Here is a tiny trained network, its code and every weight. The questions are about switching its units off for an input and a class, where a switched-off unit gives its printed mean instead of its output.

import numpy as np


def w(rows, s, z=0):
    codes = np.array(rows[::2]) - 128.0
    scale = np.full(codes.shape[1], s)
    scale[-1] = z or s
    return codes * scale


def norm(h):
    return h / np.sqrt((h * h).mean(-1, keepdims=True) + 1e-5)


def f(y):
    return np.maximum(y, 0)


def log_softmax(a):
    a = a - a.max(-1, keepdims=True)
    return a - np.log(np.exp(a).sum(-1, keepdims=True))


def net(x, mask):
    res = np.array(x, float).reshape(1, 3) / 4 @ E
    u = 0
    for l in range(2):
        y = f(norm(res) @ A[l][:, :-1].T + A[l][:, -1])
        res = res + np.where(mask[u : u + 3], y, B[l][:, -1]) @ B[l][:, :-1]
        u += 3
    return log_softmax(norm(res)[-1] @ U[:, :-1].T + U[:, -1])


A, B = {}, {}
E = w([
[101,196,253,157,81,252,155],'x0',
[131,128,130,125,125,128,131],'x1',
[17,96,93,131,163,159,230],'x2',
],0.0024)
A[0] = w([
[116,113,87,206,196,191,160,54],'L0N1',
[211,144,140,144,70,122,21,104],'L0N2',
[92,20,110,86,151,183,253,4],'L0N3',
],0.0034,0.0019)
B[0] = w([
[186,189,181,40,165,125,131,169],'L0N1',
[138,139,191,32,242,124,66,254],'L0N2',
[163,138,178,105,253,85,33,221],'L0N3',
],0.0041,0.0028)
A[1] = w([
[162,71,12,115,111,78,111,180],'L1N1',
[20,93,114,115,182,127,254,255],'L1N2',
[102,145,239,184,67,187,127,63],'L1N3',
],0.0057,0.00061)
B[1] = w([
[38,146,147,201,52,230,240,252],'L1N1',
[245,162,184,89,106,103,10,232],'L1N2',
[74,63,2,165,115,75,198,247],'L1N3',
],0.0051,0.004)
U = w([
[189,157,197,60,212,131,10,255],'0',
[25,118,51,182,81,152,254,1],'1',
],0.0062,3.3e-05)

Each question gives the input, the list of numbers given to net, and the class t.
The units are the neurons (one row each of A and B). Each row of codes is followed by its name. A weight is (code - 128) times the scale printed after its matrix; where a second scale follows, it is the last column's (A, B and U).
mask holds one flag per neuron, layer by layer. A switched-off neuron (its flag False) gives its mean, the last column of its row in B, instead of its output. The means were averaged over made-up inputs and are rounded, as every weight is.
A unit's drop is (log p(t) with every unit on - log p(t) with that unit switched off) / (log p(t) with every unit on - log p(t) with every unit switched off).
The circuit of an input: a set's keep is (log p(t) with only the set's units on - log p(t) with every unit switched off) / (log p(t) with every unit on - log p(t) with every unit switched off). Starting from all 6 units, units are removed one at a time, each time the one whose removal leaves the highest keep (on an exact tie, the one counted first), for as long as the keep stays at least 0.8.
circuit, biggest first: the units of the circuit, biggest drop first
top k neurons: the k neurons with the biggest drops, biggest first
k most important neurons of layer l: the k neurons of layer l with the biggest drops, biggest first
drop when u is switched off: that unit's drop, to one decimal
input [-1,-2,0], class 1: circuit, biggest first -> L0N2
input [-5,2,6], class 0: top 2 neurons -> L1N2, L1N3
input [-3,6,-2], class 1: top 4 neurons -> L0N3, L1N2, L1N1, L0N1
input [7,-3,8], class 0: 2 most important neurons of layer 1 -> L1N2, L1N1
input [-2,-5,-1], class 1: top 2 neurons -> L0N3, L1N2
input [7,1,-5], class 1: 2 most important neurons of layer 1 -> L1N3, L1N2
input [-5,3,6], class 0: top 2 neurons -> L1N2, L1N3
input [-5,2,-2], class 1: drop when L1N1 is switched off -> 0.2
input [-8,-7,-4], class 1: drop when L1N1 is switched off -> 0.8
input [0,-5,3], class 0: drop when L1N2 is switched off -> 0.0
input [4,2,6], class 0: drop when L1N2 is switched off -> 0.3
